In the rows, 128 means zero.
Each name stands for a flat space through zero: a line, a plane or more. A row that begins with a name and a colon came from that space; any other row is followed by the name of the space it lies nearest, among the names in its block.
fuszur: [126, 129, 81, 163, 153, 117, 112, 116, 98, 134, 116, 74, 105, 138, 116, 149, 124, 164, 114, 140, 145, 156, 142, 148]
boguniri: [137, 156, 122, 85, 107, 166, 92, 129, 155, 109, 140, 102, 149, 132, 145, 123, 131, 117, 91, 128, 105, 111, 120, 94]
lorubamen: [136, 127, 101, 144, 113, 143, 178, 162, 182, 170, 165, 113, 117, 125, 148, 141, 129, 75, 163, 87, 146, 108, 115, 107]
kodasdib: [170, 138, 101, 138, 113, 155, 147, 131, 195, 126, 168, 144, 130, 151, 156, 164, 133, 97, 126, 107, 108, 125, 101, 84]
lorubamen: [150, 155, 96, 125, 137, 102, 101, 106, 128, 140, 127, 107, 123, 137, 134, 168, 89, 154, 76, 146, 148, 129, 126, 128]
boguniri: [112, 118, 151, 128, 123, 144, 111, 130, 116, 131, 157, 136, 144, 129, 139, 124, 117, 133, 151, 132, 87, 131, 101, 111]
boguniri: [132, 121, 135, 124, 97, 138, 119, 169, 116, 54, 163, 158, 127, 155, 115, 99, 158, 90, 169, 96, 98, 96, 102, 91]
lorubamen: [104, 116, 148, 110, 126, 164, 150, 146, 157, 149, 124, 117, 144, 113, 130, 91, 166, 101, 144, 111, 124, 105, 123, 143]
kodasdib: [112, 126, 138, 104, 115, 187, 141, 142, 184, 147, 146, 105, 140, 109, 158, 110, 152, 103, 138, 103, 109, 118, 124, 122]
kodasdib: [120, 123, 122, 123, 117, 151, 145, 151, 160, 127, 134, 114, 117, 122, 135, 105, 157, 82, 151, 103, 137, 108, 134, 131]
kodasdib: [181, 140, 65, 155, 154, 118, 132, 103, 182, 111, 117, 124, 105, 169, 124, 171, 160, 123, 76, 128, 153, 122, 118, 152]
fuszur: [129, 127, 161, 107, 106, 136, 129, 137, 134, 105, 144, 169, 140, 123, 138, 116, 125, 117, 144, 118, 106, 120, 120, 104]
lorubamen: [89, 99, 177, 110, 125, 179, 144, 139, 144, 123, 121, 139, 144, 105, 134, 75, 178, 116, 165, 114, 98, 127, 132, 148]
boguniri: [109, 109, 155, 125, 137, 113, 146, 143, 107, 118, 111, 155, 139, 128, 98, 94, 158, 130, 142, 119, 137, 100, 116, 161]
fuszur: [134, 128, 139, 118, 117, 144, 142, 134, 143, 129, 122, 139, 139, 127, 127, 114, 145, 99, 135, 127, 122, 123, 132, 112]
kodasdib: [128, 130, 151, 102, 109, 162, 172, 151, 150, 146, 117, 138, 162, 114, 122, 100, 156, 104, 135, 112, 125, 115, 133, 101]
lorubamen: [150, 134, 99, 145, 122, 133, 108, 113, 163, 104, 161, 127, 91, 137, 166, 167, 108, 123, 131, 120, 117, 151, 132, 116]
fuszur: [113, 98, 121, 158, 151, 154, 122, 125, 158, 103, 178, 136, 115, 145, 151, 147, 151, 176, 148, 95, 88, 133, 78, 165]
boguniri: [136, 139, 132, 111, 115, 109, 127, 138, 118, 108, 117, 141, 125, 127, 117, 118, 125, 115, 121, 125, 147, 112, 140, 122]
fuszur: [125, 130, 155, 107, 118, 158, 176, 134, 131, 173, 87, 127, 168, 103, 114, 99, 148, 112, 127, 139, 132, 140, 156, 102]
fuszur: [100, 101, 124, 161, 152, 149, 100, 121, 115, 113, 178, 114, 124, 140, 145, 149, 125, 203, 148, 114, 77, 150, 81, 152]
lorubamen: [125, 134, 138, 114, 132, 107, 113, 129, 86, 118, 98, 130, 147, 137, 93, 105, 136, 129, 108, 149, 137, 108, 128, 132]
lorubamen: [125, 144, 116, 108, 125, 116, 88, 129, 109, 102, 122, 104, 123, 134, 120, 120, 121, 132, 101, 134, 137, 109, 131, 134]
fuszur: [122, 124, 104, 147, 126, 119, 100, 141, 94, 81, 145, 108, 101, 143, 120, 126, 129, 138, 146, 117, 123, 132, 129, 126]
boguniri: [144, 112, 115, 177, 142, 112, 173, 127, 154, 190, 160, 150, 127, 141, 138, 169, 108, 112, 160, 124, 128, 133, 92, 121]
kodasdib: [98, 126, 141, 123, 147, 71, 86, 121, 51, 125, 78, 111, 116, 124, 86, 91, 120, 119, 120, 168, 164, 107, 150, 176]
boguniri: [141, 139, 134, 115, 108, 119, 132, 148, 133, 128, 148, 148, 144, 141, 123, 125, 119, 91, 134, 121, 125, 93, 103, 95]
kodasdib: [148, 141, 105, 134, 120, 102, 123, 127, 136, 114, 138, 133, 101, 132, 138, 153, 103, 120, 122, 122, 150, 129, 139, 122]
fuszur: [127, 116, 110, 147, 133, 113, 132, 137, 123, 74, 139, 139, 90, 132, 127, 136, 139, 164, 141, 95, 142, 137, 137, 158]
boguniri: [138, 136, 94, 133, 141, 104, 161, 142, 143, 158, 94, 102, 119, 134, 98, 119, 154, 90, 109, 121, 190, 91, 138, 158]
lorubamen: [124, 119, 130, 149, 130, 141, 154, 123, 130, 164, 132, 123, 127, 112, 142, 142, 114, 138, 151, 131, 121, 165, 141, 114]
fuszur: [141, 132, 90, 150, 132, 123, 115, 127, 120, 110, 118, 98, 102, 145, 118, 131, 142, 105, 128, 135, 141, 135, 145, 127]
fuszur: [153, 153, 100, 125, 125, 100, 100, 117, 125, 116, 135, 121, 115, 142, 132, 159, 95, 132, 95, 138, 143, 123, 128, 116]
fuszur: [140, 135, 147, 112, 111, 154, 159, 128, 128, 136, 104, 142, 156, 113, 124, 118, 136, 129, 124, 135, 119, 155, 156, 87]
lorubamen: [139, 120, 109, 150, 153, 132, 157, 118, 161, 159, 119, 125, 131, 139, 123, 144, 153, 131, 114, 126, 140, 125, 113, 155]
kodasdib: [133, 120, 151, 120, 114, 165, 183, 149, 143, 131, 132, 158, 167, 121, 122, 119, 154, 150, 140, 102, 107, 137, 119, 95]
kodasdib: [121, 135, 140, 100, 114, 168, 165, 136, 165, 161, 108, 111, 141, 92, 144, 112, 140, 118, 123, 115, 141, 139, 163, 118]
boguniri: [127, 155, 122, 88, 102, 139, 85, 131, 133, 91, 140, 104, 116, 115, 152, 127, 104, 133, 104, 120, 127, 125, 149, 109]
kodasdib: [109, 121, 131, 126, 152, 138, 111, 111, 123, 135, 108, 105, 132, 124, 123, 118, 145, 155, 108, 141, 126, 132, 128, 167]
boguniri: [133, 142, 99, 125, 119, 125, 122, 139, 145, 126, 140, 100, 106, 126, 140, 137, 117, 111, 124, 113, 150, 117, 137, 125]
kodasdib: [149, 130, 117, 141, 120, 123, 141, 134, 137, 120, 142, 146, 125, 143, 127, 141, 128, 111, 137, 121, 125, 127, 119, 105]
lorubamen: [109, 115, 118, 141, 163, 156, 112, 99, 121, 142, 88, 80, 128, 125, 119, 115, 165, 155, 107, 155, 122, 157, 147, 172]
lorubamen: [120, 127, 129, 124, 121, 161, 126, 126, 147, 150, 124, 101, 128, 116, 144, 114, 137, 90, 141, 137, 117, 139, 145, 114]
boguniri: [95, 147, 161, 78, 116, 89, 103, 140, 96, 161, 119, 116, 141, 96, 124, 105, 76, 122, 112, 138, 162, 85, 133, 143]
[114, 140, 157, 95, 127, 141, 127, 112, 133, 179, 116, 118, 161, 98, 143, 130, 98, 154, 99, 147, 124, 136, 134, 124]  lorubamen
[136, 129, 104, 134, 121, 150, 131, 144, 169, 116, 166, 117, 118, 141, 147, 140, 140, 114, 137, 97, 118, 112, 104, 119]  boguniri
[100, 123, 134, 127, 136, 146, 92, 120, 86, 133, 109, 84, 135, 122, 119, 102, 134, 132, 132, 157, 108, 146, 143, 130]  boguniri
[181, 136, 90, 157, 127, 95, 114, 120, 140, 80, 131, 159, 101, 181, 112, 149, 146, 68, 123, 139, 134, 111, 115, 112]  lorubamen
[144, 127, 122, 142, 120, 144, 143, 120, 164, 148, 143, 135, 120, 127, 154, 146, 122, 95, 145, 130, 117, 147, 133, 104]  lorubamen
[135, 145, 136, 104, 135, 119, 120, 114, 128, 157, 100, 123, 158, 130, 114, 124, 125, 122, 85, 155, 139, 107, 122, 131]  lorubamen
[122, 133, 130, 121, 135, 109, 112, 124, 130, 154, 131, 120, 130, 129, 129, 130, 110, 111, 118, 139, 139, 102, 112, 143]  fuszur
[125, 119, 123, 150, 105, 112, 160, 165, 114, 117, 171, 147, 107, 122, 136, 141, 101, 133, 183, 87, 133, 135, 125, 100]  lorubamen
[149, 143, 102, 139, 128, 117, 117, 118, 121, 144, 114, 107, 124, 142, 120, 138, 120, 92, 116, 155, 139, 132, 139, 106]  lorubamen
[130, 129, 109, 126, 122, 123, 145, 156, 137, 93, 138, 128, 113, 133, 119, 123, 148, 139, 130, 86, 150, 104, 124, 141]  fuszur
[124, 145, 128, 89, 118, 126, 122, 142, 154, 116, 131, 121, 127, 117, 135, 119, 127, 129, 100, 103, 153, 90, 127, 146]  boguniri
[141, 116, 98, 169, 147, 123, 107, 113, 136, 96, 168, 135, 103, 159, 142, 170, 125, 167, 132, 118, 103, 145, 94, 141]  kodasdib
[125, 128, 148, 115, 126, 148, 134, 125, 141, 151, 137, 137, 157, 123, 137, 129, 123, 137, 123, 131, 106, 127, 109, 114]  fuszur
[121, 115, 130, 155, 137, 124, 150, 116, 100, 147, 107, 123, 117, 111, 125, 134, 119, 154, 147, 141, 134, 179, 163, 129]  kodasdib
[107, 117, 129, 128, 134, 117, 157, 151, 117, 129, 113, 121, 118, 113, 110, 106, 147, 139, 141, 103, 161, 113, 140, 163]  fuszur
[133, 128, 116, 129, 127, 136, 140, 138, 144, 119, 133, 125, 126, 134, 126, 129, 144, 130, 125, 110, 133, 118, 122, 131]  fuszur
[141, 124, 114, 134, 131, 142, 162, 139, 155, 120, 117, 132, 129, 137, 116, 121, 169, 118, 126, 108, 140, 119, 129, 134]  kodasdib
[120, 148, 154, 83, 101, 140, 133, 136, 138, 162, 116, 119, 148, 95, 142, 109, 104, 95, 121, 135, 139, 119, 154, 99]  kodasdib
[134, 116, 142, 145, 144, 131, 169, 114, 128, 180, 102, 143, 154, 125, 114, 130, 138, 126, 131, 150, 127, 147, 129, 126]  lorubamen

Rows lie near named flat spaces through zero. A row that begins with a name and a colon came from that space; any other row is followed by the name of its block's space that it lies nearest.
mukemkuf: [141, 134, 141, 122, 98, 135, 125, 121, 126, 128, 120, 129, 139, 115, 113, 121, 118, 151, 106, 112, 132, 128, 131, 134]
sibivkudi: [138, 152, 145, 96, 155, 136, 86, 154, 119, 136, 115, 116, 132, 106, 143, 159, 153, 143, 136, 140, 144, 101, 89, 155]
gukkevu: [102, 141, 117, 115, 124, 116, 149, 100, 143, 127, 167, 130, 126, 124, 122, 84, 102, 132, 96, 158, 89, 125, 166, 124]
sibivkudi: [108, 107, 104, 156, 90, 126, 156, 113, 123, 138, 104, 104, 135, 169, 91, 118, 78, 156, 123, 101, 114, 169, 147, 109]
morifsut: [154, 130, 143, 146, 156, 121, 149, 119, 117, 60, 168, 150, 107, 92, 191, 125, 162, 106, 111, 103, 132, 149, 115, 127]
rimapubar: [122, 114, 136, 143, 93, 125, 128, 123, 111, 135, 102, 131, 133, 139, 114, 131, 107, 137, 126, 132, 144, 116, 124, 126]
rimapubar: [114, 97, 135, 115, 152, 102, 115, 138, 109, 133, 165, 142, 149, 95, 159, 143, 151, 79, 136, 172, 129, 118, 109, 115]
rimapubar: [141, 86, 107, 108, 136, 120, 136, 125, 91, 126, 129, 119, 167, 145, 152, 169, 108, 131, 150, 144, 140, 173, 103, 122]
mukemkuf: [126, 126, 135, 167, 103, 140, 129, 135, 137, 129, 92, 117, 115, 141, 124, 118, 138, 145, 130, 85, 151, 127, 133, 128]
morifsut: [99, 106, 148, 106, 120, 119, 102, 141, 113, 158, 138, 122, 162, 100, 142, 138, 134, 120, 126, 181, 151, 94, 110, 131]
morifsut: [89, 137, 122, 145, 104, 124, 114, 122, 142, 166, 104, 110, 117, 146, 117, 91, 127, 138, 122, 143, 129, 100, 152, 135]
sumomnabu: [151, 155, 105, 113, 139, 119, 133, 107, 116, 106, 116, 130, 111, 150, 129, 124, 101, 159, 118, 123, 96, 144, 132, 145]
sumomnabu: [149, 116, 134, 145, 83, 134, 128, 107, 123, 133, 120, 128, 138, 117, 130, 107, 144, 124, 108, 88, 147, 161, 139, 127]
sumomnabu: [87, 118, 124, 161, 136, 112, 142, 132, 146, 132, 135, 140, 105, 142, 127, 102, 126, 103, 137, 154, 116, 90, 153, 111]
gukkevu: [114, 146, 116, 89, 147, 134, 91, 130, 139, 184, 134, 118, 133, 132, 122, 128, 153, 98, 149, 180, 130, 106, 129, 144]
sumomnabu: [98, 78, 106, 181, 119, 97, 156, 120, 122, 121, 112, 139, 122, 164, 159, 105, 114, 118, 144, 140, 131, 122, 154, 106]
gukkevu: [108, 166, 157, 136, 151, 151, 128, 150, 112, 96, 144, 90, 105, 103, 107, 169, 126, 137, 116, 95, 131, 152, 70, 127]
mukemkuf: [90, 122, 107, 128, 132, 116, 105, 139, 124, 171, 112, 82, 141, 138, 110, 128, 125, 139, 131, 121, 111, 155, 121, 122]
rimapubar: [145, 134, 113, 151, 112, 104, 127, 118, 114, 103, 75, 124, 113, 147, 140, 107, 102, 193, 106, 83, 104, 134, 137, 142]
mukemkuf: [116, 131, 151, 184, 156, 119, 145, 154, 156, 88, 132, 167, 77, 120, 140, 115, 157, 92, 142, 118, 128, 68, 138, 110]
sibivkudi: [100, 114, 130, 145, 108, 100, 105, 141, 154, 164, 109, 125, 139, 108, 117, 80, 140, 143, 106, 113, 104, 97, 163, 119]
mukemkuf: [121, 149, 94, 103, 164, 135, 110, 139, 155, 170, 121, 106, 123, 157, 105, 130, 137, 124, 157, 137, 103, 135, 140, 134]
mukemkuf: [119, 100, 130, 125, 108, 137, 119, 133, 125, 165, 142, 106, 162, 113, 110, 141, 146, 98, 133, 114, 146, 170, 118, 110]
sumomnabu: [85, 113, 129, 161, 119, 116, 139, 128, 130, 134, 135, 117, 119, 130, 124, 109, 124, 113, 122, 131, 123, 125, 137, 109]
rimapubar: [137, 124, 115, 146, 143, 132, 137, 115, 122, 102, 117, 121, 114, 148, 210, 116, 154, 143, 138, 128, 163, 136, 130, 149]
rimapubar: [120, 163, 124, 146, 165, 169, 152, 124, 151, 111, 158, 118, 80, 152, 139, 135, 160, 83, 158, 128, 153, 144, 124, 129]
gukkevu: [127, 119, 132, 138, 93, 110, 111, 115, 104, 131, 103, 112, 141, 114, 143, 110, 124, 162, 96, 104, 131, 142, 124, 138]
gukkevu: [140, 113, 132, 136, 133, 128, 129, 142, 129, 114, 115, 128, 138, 124, 154, 135, 137, 149, 132, 110, 143, 126, 123, 130]
sumomnabu: [111, 132, 151, 162, 119, 143, 150, 126, 149, 118, 158, 146, 102, 116, 111, 113, 148, 76, 127, 124, 141, 115, 140, 107]
morifsut: [140, 154, 140, 117, 101, 146, 137, 115, 118, 114, 122, 120, 126, 128, 93, 136, 94, 161, 104, 110, 125, 142, 118, 137]
morifsut: [128, 128, 144, 174, 98, 108, 142, 108, 121, 94, 116, 157, 97, 121, 143, 90, 125, 129, 100, 112, 126, 102, 147, 126]
gukkevu: [162, 119, 164, 136, 103, 126, 128, 120, 99, 95, 135, 166, 127, 95, 137, 143, 137, 104, 115, 123, 154, 116, 105, 128]
morifsut: [186, 132, 100, 110, 149, 153, 130, 125, 146, 133, 113, 142, 127, 162, 142, 144, 155, 117, 169, 111, 145, 153, 139, 141]
sibivkudi: [112, 126, 140, 143, 111, 106, 112, 138, 120, 130, 111, 115, 132, 104, 110, 115, 120, 155, 98, 96, 105, 126, 123, 122]
sumomnabu: [156, 152, 118, 110, 141, 120, 111, 140, 163, 146, 120, 145, 121, 119, 74, 114, 135, 128, 124, 93, 75, 123, 153, 124]
gukkevu: [135, 128, 152, 118, 99, 119, 95, 138, 136, 156, 125, 132, 149, 81, 95, 112, 146, 127, 98, 101, 116, 118, 131, 125]
gukkevu: [98, 162, 148, 110, 169, 148, 119, 151, 120, 118, 160, 94, 117, 106, 125, 166, 136, 121, 130, 144, 133, 130, 79, 133]
sumomnabu: [144, 105, 116, 136, 97, 130, 129, 108, 112, 138, 95, 137, 137, 161, 156, 123, 124, 135, 143, 145, 165, 123, 138, 141]
morifsut: [123, 110, 107, 132, 155, 135, 133, 149, 152, 149, 128, 121, 135, 150, 123, 140, 143, 108, 165, 123, 128, 141, 137, 112]
rimapubar: [132, 143, 116, 128, 135, 130, 139, 125, 144, 117, 121, 122, 118, 141, 128, 112, 116, 160, 120, 111, 109, 132, 146, 134]
rimapubar: [121, 118, 125, 145, 110, 109, 122, 119, 124, 136, 113, 138, 123, 132, 131, 106, 127, 125, 121, 132, 123, 113, 142, 127]
rimapubar: [134, 102, 122, 116, 82, 124, 125, 120, 116, 157, 102, 127, 164, 141, 98, 129, 93, 153, 123, 132, 131, 134, 138, 125]
mukemkuf: [132, 110, 132, 137, 111, 130, 135, 121, 119, 120, 125, 125, 140, 124, 154, 124, 131, 139, 121, 120, 150, 139, 128, 130]
sibivkudi: [172, 128, 133, 124, 144, 133, 156, 119, 123, 73, 147, 159, 122, 121, 159, 140, 127, 130, 126, 115, 131, 139, 125, 131]
mukemkuf: [150, 145, 108, 93, 148, 93, 132, 101, 115, 95, 129, 160, 122, 134, 167, 102, 94, 171, 105, 173, 84, 94, 150, 155]
sibivkudi: [114, 132, 88, 122, 124, 94, 108, 101, 129, 173, 124, 125, 121, 146, 105, 89, 127, 103, 122, 140, 78, 146, 160, 125]
sumomnabu: [113, 118, 104, 131, 141, 122, 129, 139, 105, 139, 90, 118, 123, 183, 105, 168, 86, 138, 168, 156, 126, 122, 106, 125]
mukemkuf: [123, 122, 129, 135, 124, 109, 121, 129, 121, 131, 126, 136, 126, 119, 111, 124, 124, 116, 121, 123, 108, 126, 127, 118]
sumomnabu: [109, 144, 156, 129, 134, 147, 138, 125, 112, 100, 163, 115, 118, 105, 151, 142, 135, 117, 116, 145, 156, 130, 97, 133]
sibivkudi: [75, 154, 131, 134, 103, 136, 118, 107, 114, 156, 130, 88, 113, 137, 115, 110, 118, 127, 110, 156, 138, 129, 121, 138]
sibivkudi: [122, 144, 123, 115, 163, 135, 105, 140, 123, 141, 128, 116, 115, 135, 143, 152, 154, 106, 156, 154, 141, 119, 102, 141]
sibivkudi: [150, 148, 154, 125, 120, 127, 123, 124, 105, 93, 134, 133, 120, 93, 125, 140, 127, 138, 98, 99, 124, 139, 100, 135]
mukemkuf: [179, 110, 120, 114, 100, 105, 130, 102, 122, 110, 116, 158, 153, 114, 161, 95, 122, 165, 96, 107, 115, 137, 159, 141]
rimapubar: [146, 108, 114, 94, 124, 156, 145, 136, 151, 145, 124, 120, 172, 151, 131, 142, 108, 167, 147, 139, 149, 136, 147, 132]
gukkevu: [92, 131, 134, 129, 142, 130, 142, 143, 158, 129, 142, 128, 126, 128, 130, 111, 116, 143, 127, 159, 122, 83, 150, 124]
sibivkudi: [111, 131, 164, 161, 132, 134, 128, 145, 131, 110, 150, 134, 106, 93, 129, 133, 163, 86, 124, 112, 147, 113, 108, 113]
gukkevu: [149, 153, 126, 112, 155, 153, 116, 152, 174, 144, 129, 124, 123, 122, 109, 127, 162, 127, 142, 97, 121, 126, 141, 132]
sibivkudi: [143, 123, 118, 115, 141, 119, 116, 130, 143, 145, 132, 148, 132, 125, 130, 118, 149, 104, 139, 137, 117, 117, 145, 127]
morifsut: [103, 104, 143, 186, 144, 147, 131, 159, 150, 129, 123, 119, 108, 132, 170, 132, 191, 86, 167, 110, 187, 115, 121, 114]
sumomnabu: [166, 95, 130, 103, 163, 116, 93, 180, 128, 141, 91, 151, 160, 122, 142, 178, 150, 136, 173, 133, 140, 91, 104, 132]
morifsut: [148, 143, 135, 151, 126, 149, 159, 123, 123, 83, 136, 123, 106, 130, 108, 145, 116, 133, 120, 71, 126, 175, 113, 118]
morifsut: [101, 118, 141, 156, 131, 92, 122, 123, 119, 111, 139, 143, 111, 101, 172, 93, 148, 112, 106, 146, 121, 93, 135, 126]
mukemkuf: [160, 150, 131, 143, 124, 178, 152, 120, 105, 92, 105, 115, 101, 171, 127, 180, 117, 136, 159, 101, 181, 166, 87, 142]
sumomnabu: [155, 124, 128, 135, 120, 129, 117, 131, 103, 122, 91, 137, 122, 146, 125, 157, 124, 131, 147, 117, 146, 129, 104, 136]
rimapubar: [129, 95, 128, 115, 148, 122, 132, 141, 119, 119, 138, 134, 156, 124, 173, 148, 131, 132, 145, 158, 149, 119, 118, 128]
rimapubar: [143, 129, 130, 125, 120, 140, 109, 137, 160, 170, 124, 143, 129, 124, 97, 119, 165, 88, 146, 119, 134, 115, 148, 122]
gukkevu: [120, 129, 153, 137, 124, 127, 127, 136, 95, 104, 138, 116, 127, 102, 116, 160, 119, 124, 114, 111, 133, 147, 82, 120]
gukkevu: [114, 138, 165, 159, 115, 135, 153, 141, 127, 87, 141, 134, 110, 103, 89, 138, 104, 133, 104, 95, 120, 121, 112, 107]
sibivkudi: [127, 133, 142, 125, 158, 114, 137, 134, 99, 75, 148, 129, 122, 105, 159, 152, 114, 144, 114, 134, 118, 129, 93, 131]
morifsut: [143, 152, 114, 90, 150, 127, 100, 127, 111, 142, 120, 113, 130, 132, 122, 150, 127, 136, 134, 138, 114, 142, 104, 148]
morifsut: [130, 148, 96, 88, 115, 127, 118, 102, 148, 170, 119, 122, 140, 153, 113, 90, 108, 157, 118, 157, 101, 121, 171, 149]
mukemkuf: [137, 112, 126, 135, 94, 117, 123, 114, 95, 131, 109, 118, 142, 128, 116, 135, 111, 138, 114, 104, 129, 164, 114, 125]
[99, 131, 90, 139, 129, 150, 153, 104, 129, 148, 122, 98, 112, 197, 131, 127, 108, 120, 161, 159, 148, 156, 140, 130]  sibivkudi
[132, 113, 99, 122, 148, 126, 133, 144, 163, 154, 115, 138, 136, 159, 113, 123, 126, 127, 160, 134, 110, 116, 161, 118]  morifsut
[109, 137, 149, 141, 120, 136, 121, 140, 126, 129, 116, 126, 115, 126, 117, 136, 126, 129, 131, 139, 146, 94, 114, 131]  gukkevu
[105, 132, 146, 154, 132, 142, 174, 105, 143, 86, 189, 145, 103, 115, 169, 98, 142, 91, 114, 154, 149, 119, 148, 118]  sumomnabu
[128, 140, 131, 120, 87, 132, 116, 109, 137, 157, 120, 122, 137, 120, 105, 96, 125, 141, 101, 121, 125, 128, 151, 136]  rimapubar
[131, 136, 106, 155, 183, 132, 133, 136, 134, 113, 128, 128, 85, 159, 163, 142, 170, 83, 174, 121, 137, 142, 117, 127]  sibivkudi
[112, 158, 129, 114, 112, 101, 118, 102, 103, 122, 148, 108, 123, 97, 92, 106, 96, 147, 68, 112, 68, 161, 121, 128]  rimapubar
[127, 123, 128, 139, 125, 118, 115, 129, 130, 148, 127, 142, 119, 125, 108, 125, 146, 85, 138, 128, 122, 123, 131, 117]  rimapubar
[142, 142, 106, 116, 132, 115, 121, 93, 126, 129, 139, 133, 118, 130, 167, 91, 148, 120, 113, 139, 116, 143, 150, 147]  morifsut
[168, 155, 139, 112, 146, 146, 128, 127, 103, 90, 123, 140, 109, 133, 132, 172, 123, 131, 140, 126, 143, 132, 88, 146]  sumomnabu
[125, 125, 96, 115, 138, 121, 139, 121, 127, 135, 118, 120, 133, 164, 117, 131, 94, 149, 140, 140, 103, 143, 140, 127]  sumomnabu
[144, 101, 111, 134, 115, 114, 114, 132, 126, 152, 82, 145, 138, 157, 136, 127, 128, 135, 154, 136, 139, 105, 142, 133]  sumomnabu
[82, 120, 113, 121, 116, 95, 108, 122, 118, 156, 112, 99, 145, 128, 143, 94, 105, 171, 102, 157, 104, 112, 142, 137]  mukemkuf
[87, 146, 141, 150, 161, 145, 156, 134, 160, 109, 169, 138, 90, 133, 146, 114, 144, 89, 143, 171, 141, 83, 142, 120]  rimapubar
[118, 143, 133, 131, 111, 164, 151, 136, 155, 143, 125, 127, 120, 157, 51, 143, 94, 124, 145, 126, 129, 120, 138, 113]  rimapubar
[106, 101, 130, 132, 125, 116, 121, 137, 112, 137, 113, 126, 142, 136, 157, 136, 121, 136, 140, 166, 150, 99, 119, 131]  gukkevu
[140, 142, 139, 91, 166, 145, 120, 146, 140, 124, 142, 148, 130, 124, 152, 152, 141, 123, 153, 182, 148, 76, 117, 147]  sumomnabu
[165, 115, 154, 133, 142, 142, 137, 146, 117, 94, 139, 165, 124, 114, 132, 175, 146, 89, 154, 124, 159, 119, 96, 119]  gukkevu
[128, 113, 127, 147, 155, 116, 166, 118, 124, 70, 162, 149, 116, 123, 193, 117, 131, 122, 124, 141, 131, 128, 135, 122]  sumomnabu
[103, 120, 125, 156, 134, 124, 149, 132, 160, 135, 143, 148, 108, 141, 108, 105, 131, 90, 142, 141, 116, 102, 161, 104]  sumomnabu
[125, 114, 156, 113, 122, 125, 124, 163, 140, 126, 119, 144, 156, 104, 108, 142, 105, 165, 122, 140, 126, 73, 127, 124]  rimapubar
[111, 137, 142, 155, 92, 153, 119, 138, 147, 155, 82, 118, 115, 152, 108, 117, 130, 147, 140, 124, 167, 86, 138, 138]  morifsut
[188, 151, 135, 104, 106, 155, 148, 104, 119, 93, 128, 145, 130, 129, 112, 142, 103, 156, 112, 100, 133, 155, 125, 143]  morifsut
[138, 126, 164, 117, 118, 149, 120, 150, 135, 128, 133, 137, 146, 97, 120, 148, 141, 129, 127, 128, 159, 101, 112, 130]  sibivkudi
[148, 115, 135, 145, 103, 114, 145, 100, 83, 82, 132, 134, 128, 116, 153, 133, 111, 137, 100, 103, 132, 169, 108, 127]  gukkevu
[114, 122, 124, 116, 141, 126, 125, 148, 151, 147, 125, 129, 140, 133, 117, 126, 120, 141, 138, 147, 117, 98, 143, 124]  morifsut
